In the rows, zero is written as 128.
Each row of numbers stands for one node and depends on some of the facts below. Use the named rows to name the rest.

Known rows:
[124 123 139 127 123 124 124 131 133 123 141 123 112 134 114 154 114 131
 141 100 129 132 157  99 115 151 158 132 127 137 133 133 113 125 133 121
 126 152 114 138 149 119 129 120 134 126 135 125 102 144 110 109] -> zelok
[129 148  93  96 169 119 116 111  95 159 177 141 154 150 128 140 119 191
 167 117 125 144  80 141 109 147 156 111 132 125 120 104 122 130 151 105
  99 105 106 122 128 160 109 136 119 141 149 116  96  70 103 107] -> dapos
[122 153 154 132 177 105 176 147 145  98 165 142 170 131 124 138 126  91
 108 146 133  98 157 163 114 158 114 151 138 123 124 124 145 116 123 115
 124 156  61 163 122 197 137 114 156 109 141 142 140  45  89 146] -> plarum
[134 139 124 107 125  90 113 114 112 138 115 124 136 108 124 126 117 102
 115 144 129 146  87 157 123  95  82 137 129 123 124 119 151 138 137 137
 104 133 103 142 119 122 152 121 114 122 115 124 132 126 112 141] -> ketu
[130 136 123 139 120 146 130 130 129 115 144 123 111 116 138 125 125 121
 123 120 119 149 126 143 151 132 153 138 127 135 129 129 106 121 128 127
 131 128 120 130 129 140 140 126 138 129 131 104 127 156 123 122] -> pudir
[126 124 135 137 155 113 140 123 141 128 142 126 142 129 140 124 141 132
 111 129 128 135 123 131 110 137 112 142 132 136 123 131 142 119 103 132
 115 143  97 140 126 160 137 117 134 115 124 128 124  93 109 145] -> rosen
[133 129 126 144  88 153 126 151 135  96 102 117 134 112 157  94 136 120
 110 119 134 131 135 130 164 155 126 127 124 125 140 157 102 123 110 135
 160 121 168 129 113 100 133 127 132 119 118 134 161 182 155 139] -> plase
[130 131 131 111 146  91 108 109 123 140 127 125 158 119 123 129 121 116
 119 143 131 134  98 155 114 119  92 137 133 123 124 120 153 135 132 132
 106 135  88 146 124 140 147 120 115 124 123 128 128 102 102 143] -> migral
[124 136 145 126 157  95 145 136 142 145 122 135 127 131 116 161 139 125
 121 120 130 129 131 102  96 136 132 127 129 132 126 121 152 130 106 127
 106 149  79 146 133 141 135 112 117 122 126 125 134  84  97 126] -> flezum
[132 123  90 106 159 122 110 109  91 150 177 133 159 157 129 142 112 202
 180 112 134 136  84 144  96 157 147 116 132 128 124 120 114 124 151 106
 106 118 135 128 137 145  96 135 122 136 148 129  65  74 113 118] -> pletrom
[140 130 105 131 128 153 127 133 104 152 126 133  85 134 130 154 121 146
 145 142 113 126  97 140 126  74 144 112 120 123 118 111 129 135 141 124
 123 115 142  93 123 103 117 142 109 150 131 106 113 110 142  94] -> stinal
[128 149 115  96 123 112 101 115 120 132 147 127 138 118 121 121 107 110
 135 128 123 157 117 144 140 132 127 135 129 129 126 116 123 131 153 124
 117 116 109 136 131 131 139 131 128 135 129 115 128 153 115 121] -> pitras
[130 126 128 136 152 120 140 116 126 138 139 129 130 134 143 124 144 155
 120 132 125 131 101 131 105 124 126 137 133 135 125 126 143 121  97 131
 106 137  96 131 128 164 131 115 130 117 129 125 117  71 113 141] -> darak
[126 131 145 128 125 129 119 151 140 123 125 137 142 137 123 136 127 160
 132  92 123 108 146  76 124 134 160 117 136 136 137 143 116 131 118 121
 139 148 132 131 142 127 119 119 130 112 134 149 138 126 130 132] -> brives
[124 135 109 150 167 113 169 140 135 145 145 121 141 143 157 131 160 148
 127 140 151 142 107 153 100 188 125 122 124 122 121 131 136 115  84 124
 115 121 111 145  99 147 119 123 111 133 134 114 145  65 112 134] -> bugron
[130 122 117 130 141 142 133 132 120 155 139 140 128 151 126 144 137 179
 155 122 123 107 135 110 114 118 153 110 130 126 125 117 131 133 133 116
 127 118 142 101 133 134 101 139 127 141 139 140 109  97 141 121] -> lorik
[130 120 110  96 111 119  96 112 107 122 142 118 138 122 126 133  99 123
 142 123 132 145 108 138 132 134 121 137 127 127 131 131 113 129 154 123
 120 125 138 134 134 108 131 134 135 132 133 127  93 161 122 125] -> guplel
[146 135 133 129  88 158 125 122 123  95 108 118  99 110 143 111 119 132
 116 124 115 141 105 130 169  97 130 136 127 134 138 144 105 128 144 138
 137 128 151 121 125 111 137 127 135 121 122 123 134 178 142 130] -> lapin
[124 137 120  96 130 114 108 121 120 129 144 134 166 129 122 122 118 150
 140 114 129 140 128 119 136 145 133 131 136 131 134 124 120 130 141 119
 125 119 135 131 138 154 126 128 138 124 141 142 116 145 126 141] -> gosol
[137 130 137 130 119 131 144 126 130 121 114 121 111 111 137 122 132 109
 103 141 124 139 101 149 133  99 104 143 128 130 127 134 139 124 118 141
 117 142 101 133 119 122 148 117 122 118 115 111 139 129 117 143] -> brotrek
[112 134 134 141 122 111 140 177 169 121 115 122 159 126 131 123 150 116
 123  99 149 124 174  88 125 218 146 114 121 126 140 154 107 121 100 121
 156 124 153 146 114 104 123 129 119 125 134 136 182 171 125 131] -> flistir

How the nodes are related:
bigral (Σ c) (χ 111)
biklur (Σ b) (Δ kegruk) (χ 924)
bitrodar (Σ c) (χ 76)
bramur (Σ c) (χ 76)
breklir (Σ b) (Δ brovan, tristen) (χ 111)
breplak (Σ a) (χ 345)
brives (Σ d) (χ 111)
brokom (Σ b) (χ 76)
brotrek (Σ a) (Δ groflas) (χ 266)
brovan (Σ b) (χ 266)
broza (Σ b) (χ 345)
bruflufla (Σ a) (χ 76)
bugron (Σ a) (χ 266)
dapos (Σ c) (χ 76)
darak (Σ a) (χ 266)
degek (Σ b) (χ 266)
dise (Σ c) (χ 266)
dobi (Σ a) (χ 266)
doken (Σ b) (χ 492)
dravu (Σ b) (χ 266)
drazo (Σ c) (Δ degek, flufi) (χ 492)
dremok (Σ b) (χ 345)
drestaplu (Σ c) (Δ stiplines, tikiplol) (χ 266)
drurin (Σ d) (χ 266)
duler (Σ c) (χ 266)
dutar (Σ b) (χ 266)
fafa (Σ b) (χ 111)
fama (Σ b) (χ 492)
fiplun (Σ b) (χ 492)
flekir (Σ b) (Δ vores, tekar, dravu, bugron) (χ 266)
flezum (Σ d) (χ 266)
flistir (Σ d) (χ 111)
flufi (Σ b) (χ 111)
fosko (Σ b) (χ 492)
gabrufles (Σ a) (χ 492)
geli (Σ b) (Δ brokom, posil) (χ 266)
gidi (Σ b) (χ 111)
gosol (Σ c) (χ 492)
grera (Σ a) (χ 492)
greri (Σ a) (Δ resta, keskitor) (χ 345)
groflas (Σ b) (χ 111)
grunol (Σ a) (Δ flezum) (χ 924)
guflobos (Σ a) (χ 266)
gulu (Σ a) (Δ flufi, truplen, bruflufla) (χ 111)
guplel (Σ c) (χ 924)
kadrar (Σ a) (χ 266)
kegruk (Σ a) (χ 266)
keskitor (Σ b) (χ 492)
ketu (Σ c) (Δ zadris) (χ 266)
kigar (Σ b) (Δ stistos) (χ 924)
kipu (Σ a) (χ 111)
klabo (Σ a) (χ 492)
klofol (Σ b) (Δ plarum, vabin) (χ 345)
klufu (Σ b) (Δ nebrim, dobi, kulu, lufar, dravu, lepa) (χ 266)
korem (Σ b) (Δ kegruk, nebrim, dapos, kipu, pletrom) (χ 76)
kugrodom (Σ a) (χ 924)
kulu (Σ a) (χ 266)
laman (Σ b) (Δ lufar, bruflufla) (χ 76)
lapin (Σ a) (Δ vavo, fosko) (χ 492)
lepa (Σ a) (χ 111)
lifluk (Σ a) (χ 111)
lipas (Σ b) (χ 111)
litror (Σ d) (χ 492)
livuskis (Σ b) (Δ fafa, tekar) (χ 492)
lorik (Σ b) (χ 492)
ludo (Σ a) (χ 266)
lufar (Σ b) (χ 111)
magigo (Σ c) (Δ breplak, pastebir) (χ 111)
meplik (Σ c) (Δ skine) (χ 111)
metim (Σ b) (Δ gosol, stekin) (χ 266)
migral (Σ c) (χ 266)
mopor (Σ b) (Δ kugrodom, brives, senem) (χ 492)
muklor (Σ d) (χ 76)
nabanek (Σ b) (χ 492)
nebrim (Σ b) (χ 266)
nimagram (Σ c) (Δ rosen) (χ 76)
nivin (Σ a) (χ 266)
nodribi (Σ d) (Δ guflobos, stulor) (χ 111)
nostum (Σ b) (Δ broza) (χ 492)
nubur (Σ a) (χ 111)
pastebir (Σ b) (χ 76)
pifak (Σ b) (Δ sifli) (χ 345)
pitras (Σ c) (χ 76)
planan (Σ c) (Δ tekar, fama, tristen) (χ 266)
plape (Σ a) (χ 345)
plarum (Σ a) (χ 266)
plase (Σ a) (Δ stubrik) (χ 111)
plasken (Σ c) (Δ dremok) (χ 345)
pleplagrik (Σ a) (Δ grera, nivin, pastebir) (χ 266)
pletrom (Σ c) (χ 924)
plibram (Σ a) (Δ vavo, fiplun, zelok) (χ 924)
plifim (Σ a) (Δ duler) (χ 76)
plogris (Σ b) (χ 76)
plokil (Σ b) (χ 266)
posil (Σ d) (χ 76)
pudir (Σ a) (χ 76)
puzu (Σ d) (Δ doken, gabrufles, vabin) (χ 111)
resta (Σ b) (χ 924)
ropo (Σ c) (χ 492)
rosen (Σ a) (χ 266)
salodon (Σ d) (Δ zepufe, muklor, doken, dise) (χ 111)
senem (Σ b) (χ 266)
seti (Σ c) (Δ gidi, lifluk) (χ 76)
sifli (Σ c) (χ 266)
skedren (Σ a) (Δ groflas) (χ 492)
skine (Σ c) (χ 266)
skopu (Σ b) (Δ zike) (χ 266)
sose (Σ a) (χ 111)
stazum (Σ a) (Δ plarum, dremok) (χ 111)
stekin (Σ c) (χ 492)
stikul (Σ d) (Δ dapos, lorik, plape) (χ 76)
stinal (Σ b) (Δ pletrom) (χ 76)
stiplines (Σ a) (χ 492)
stistos (Σ d) (χ 266)
stubrik (Σ a) (χ 76)
stulor (Σ d) (χ 345)
sturi (Σ d) (Δ brokom, ropo, dutar, tratre) (χ 76)
subifal (Σ c) (Δ ludo) (χ 266)
tekar (Σ c) (χ 111)
tikiplol (Σ b) (χ 492)
tozodam (Σ a) (Δ bramur, pletrom, tikiplol) (χ 111)
tratre (Σ b) (χ 76)
trebe (Σ a) (χ 111)
trenak (Σ c) (χ 345)
tristen (Σ b) (χ 266)
truplen (Σ b) (χ 266)
trurur (Σ a) (Δ grera) (χ 76)
vabin (Σ b) (χ 924)
vavo (Σ c) (χ 345)
velus (Σ a) (Δ brokom, sose) (χ 492)
vomul (Σ a) (Δ stiplines, darak) (χ 492)
vores (Σ b) (χ 345)
vumalen (Σ c) (Δ bitrodar, broza, lifluk, sifli) (χ 266)
vuple (Σ c) (Δ stubrik, nubur) (χ 266)
zadris (Σ d) (χ 924)
zelok (Σ d) (χ 924)
zepufe (Σ b) (χ 266)
zetrer (Σ a) (χ 345)
zike (Σ a) (χ 924)
zokik (Σ d) (Δ brovan, nubur, skine, flistir, resta) (χ 111)
zutrinek (Σ d) (χ 924)

Which node is each row?
No name comes twice in this set of rows, the named rows included.
[144 129  99 135 147 166 136 143 108 130 142 133 139 151 158 108 139 233
 157 108 130 104  85 129 119 134 154 106 134 131 133 138 107 126 112 112
 129 120 155 105 125 144  90 129 118 117 146 142 115  69 139 127] -> kipu
[145 144 147 128  87 144 120 154 124 106  90 131 104 112 132 137 111 121
 123 112 116 120 112 102 149  88 143 110 127 129 139 144 115 138 133 130
 145 143 147 116 133  75 137 116 112 112 124 136 162 165 142 119] -> nodribi
[134 145  97  93 160 120 109 112 100 155 163 137 144 142 124 138 117 153
 157 121 121 159  87 151 117 133 144 116 131 129 122 110 122 133 152 112
 103 111 112 120 131 149 117 133 120 135 144 116 100  89 107 112] -> bramur
[119 146  99 113 146  98 122 159 129 140 149 131 205 142 143 106 141 170
 150 113 157 130 127 134 113 227 130 110 129 116 133 134 114 122 112 108
 137 100 154 143 111 139 101 137 119 132 152 151 139 115 121 140] -> tekar
[118 160 147  85 172  65 142 137 131 108 155 146 193 128 103 137 105  76
 117 157 136 118 134 158 106 143  93 144 137 115 122 106 149 130 149 116
 113 151  57 167 123 179 142 119 148 116 139 146 145  56  73 147] -> dise
[130 140 113 106  92 118 106 151 133 114 105 118 169 107 145  91 127 104
 120 124 143 154 119 138 155 166  97 123 121 119 139 149 109 131 130 130
 155 113 176 139 107  94 135 132 115 125 125 139 173 195 142 143] -> meplik
[131 143 138 133 118 136 134 142 140 119 123 133 113 125 116 148 121 125
 135 106 119 122 133  92 140 126 159 116 126 133 137 134 113 131 137 123
 133 136 133 132 139 112 131 121 125 126 134 129 139 140 124 111] -> litror
[122 120 122 107 148 111 116  82 131 117 155 129 148 134  97 119 120 120
 137 127 142 139 130 127 122 150 127 134 134 135 128 109 133 124 145 124
 113 115 122 151 149 169 131 120 147 119 133 150  91 118 113 138] -> vavo
[141 137 110 136 122 149 137 134 117 154 118 130  90 127 131 149 123 117
 144 150 120 136 110 155 130  95 133 108 117 117 118 119 121 133 138 126
 124 107 140 108 110  94 122 144 107 157 127 102 145 126 140  96] -> laman
[146 113 130 134  80 169 105 103 120 118  98 113  86 105 144 107 123 144
 112 108 106 147 108 116 175  71 136 135 131 148 141 146 109 128 129 150
 137 129 156 108 140 105 147 125 131 114 111 113 116 204 154 135] -> velus
[118 121 131 134 128 142 127 123 133 116 149 127 143 135 137 118 136 159
 125 102 123 115 145 112 146 153 154 145 139 143 138 140 118 118 128 123
 131 130 123 126 143 164 123 126 151 113 137 134 117 133 136 139] -> grera
[146 126 146 118  81 151 100 115 123 138  89 117  52  99 114 150 109  98
 115 107  98 162 101  82 160  57 146 121 122 143 135 138 123 141 147 150
 116 136 129 112 144  70 159 115 111 133 105  91 132 209 133 104] -> sturi
[133 143 120 115 119  82 122 130 133 132 100 113 144  99 137 115 129  60
 100 160 149 169  96 163 132 155  70 136 117 114 126 131 139 132 123 144
 124 119 124 158 101  94 160 125 106 135 108 109 175 165 111 140] -> vuple
[122 117 134 129 108 149 110 138 118 134 111 136 136 131 129 114 129 144
 130 117 122  97 153 105 134 111 129 127 131 127 130 137 129 132 124 128
 145 132 160 107 133 116 114 134 132 123 129 144 131 141 164 138] -> lipas
[151 154 124 127 113 152 145 133 112 135 114 129  69 121 126 165 110 128
 144 128 110 158  67 121 140  73 155  95 115 126 125 122 117 138 145 124
 119 131 126 114 123  76 136 125  95 141 127 106 152 115 119  85] -> stikul

The same nodes again, as new rows of numbers:
Known rows:
[143 101 106 110 148 189 120 134 168  88 144 151 135 162] -> nodribi
[121  87 119 139 135 138 122 126 159 106 189 132 137 161] -> rosen
[158  91  80 117 129 148  86 180 208  73 171 214 116 146] -> korem
[120 124  79 110 128 168 108 147 150  66 166 164 136 145] -> pifak
[159  96  86  97 121 183 120 123 151  79 141 139 148 159] -> meplik
[157 110  93 120 123 166 102 138 180  74 160 191 115 147] -> biklur
[164 107 103 148 146 103 131 106 155  78 181 149 132 199] -> ropo
[149 118 111 156 152 101 126 103 155  81 180 167 133 172] -> fiplun
[132  94  75 107 119 172 124 125 159  80 165 155 132 178] -> ketu
[167  95 104 162 149 102 113 125 182  88 181 195 119 167] -> tikiplol
[177  55 108 102 123 181 101 168 215 103 165 192 108 135] -> tozodam
[109 140 115  30 157  98 106  97 166 113 147 163  53 187] -> skedren
[132  87  91 151 128 137 127 126 163 101 171 122 138 183] -> migral
[151 126  94 108 142 141 124 101 145  56 173 200 132 168] -> nostum
[124 106 118 140 137 133 110 152 157  94 193 120 133 157] -> breplak
[154  98  95 150 134 114 109 158 185  86 177 138 132 181] -> bramur
[116  97 100 159 134 134 122 124 160 103 170 140 143 153] -> degek
[122  87 121 140 134 137 121 128 160 107 191 131 137 161] -> kadrar
[124  86 120 140 136 137 117 125 154 106 189 129 142 161] -> bugron
[138 100 111 155 136 143 128 127 173 108 146 126 144 136] -> lipas
[132 126 100 104 154 162 106 148 155  58 168 165 143 178] -> sturi

Name these rows:
No name comes twice in this set of rows, the named rows included.
[143 108 122 121 141 121  89 135 124  74 188 128 168 158] -> stubrik
[136  88  89 144 127 140 114 117 138  93 169 121 156 177] -> skine
[140  94 122 154 156 155 122 133 171 106 149 119 143 163] -> brives
[133 115 110 115 145 202 151 133 183  79 150 150 129 166] -> puzu
[155  97  87 102 121 182 131 128 166  84 143 140 135 163] -> magigo
[119 132 124 110 122 214 209 132 207  69 183 146 111 156] -> stazum
[140  99 108 154 135 143 124 124 163 106 145 126 150 136] -> fafa
[153  89 104 148 128 146 133 128 173 106 149 108 139 166] -> bigral
[156 122  92 104 143 138 113  99 132  56 172 198 141 166] -> livuskis
[166 103 113  93 143 139 119 117 162  67 196 201 115 175] -> vomul
[147 118  81  99 127 152 114 147 164  60 168 156 134 179] -> nimagram
[142  91  73  95 119 174 104 113 120  70 164 151 162 173] -> vuple

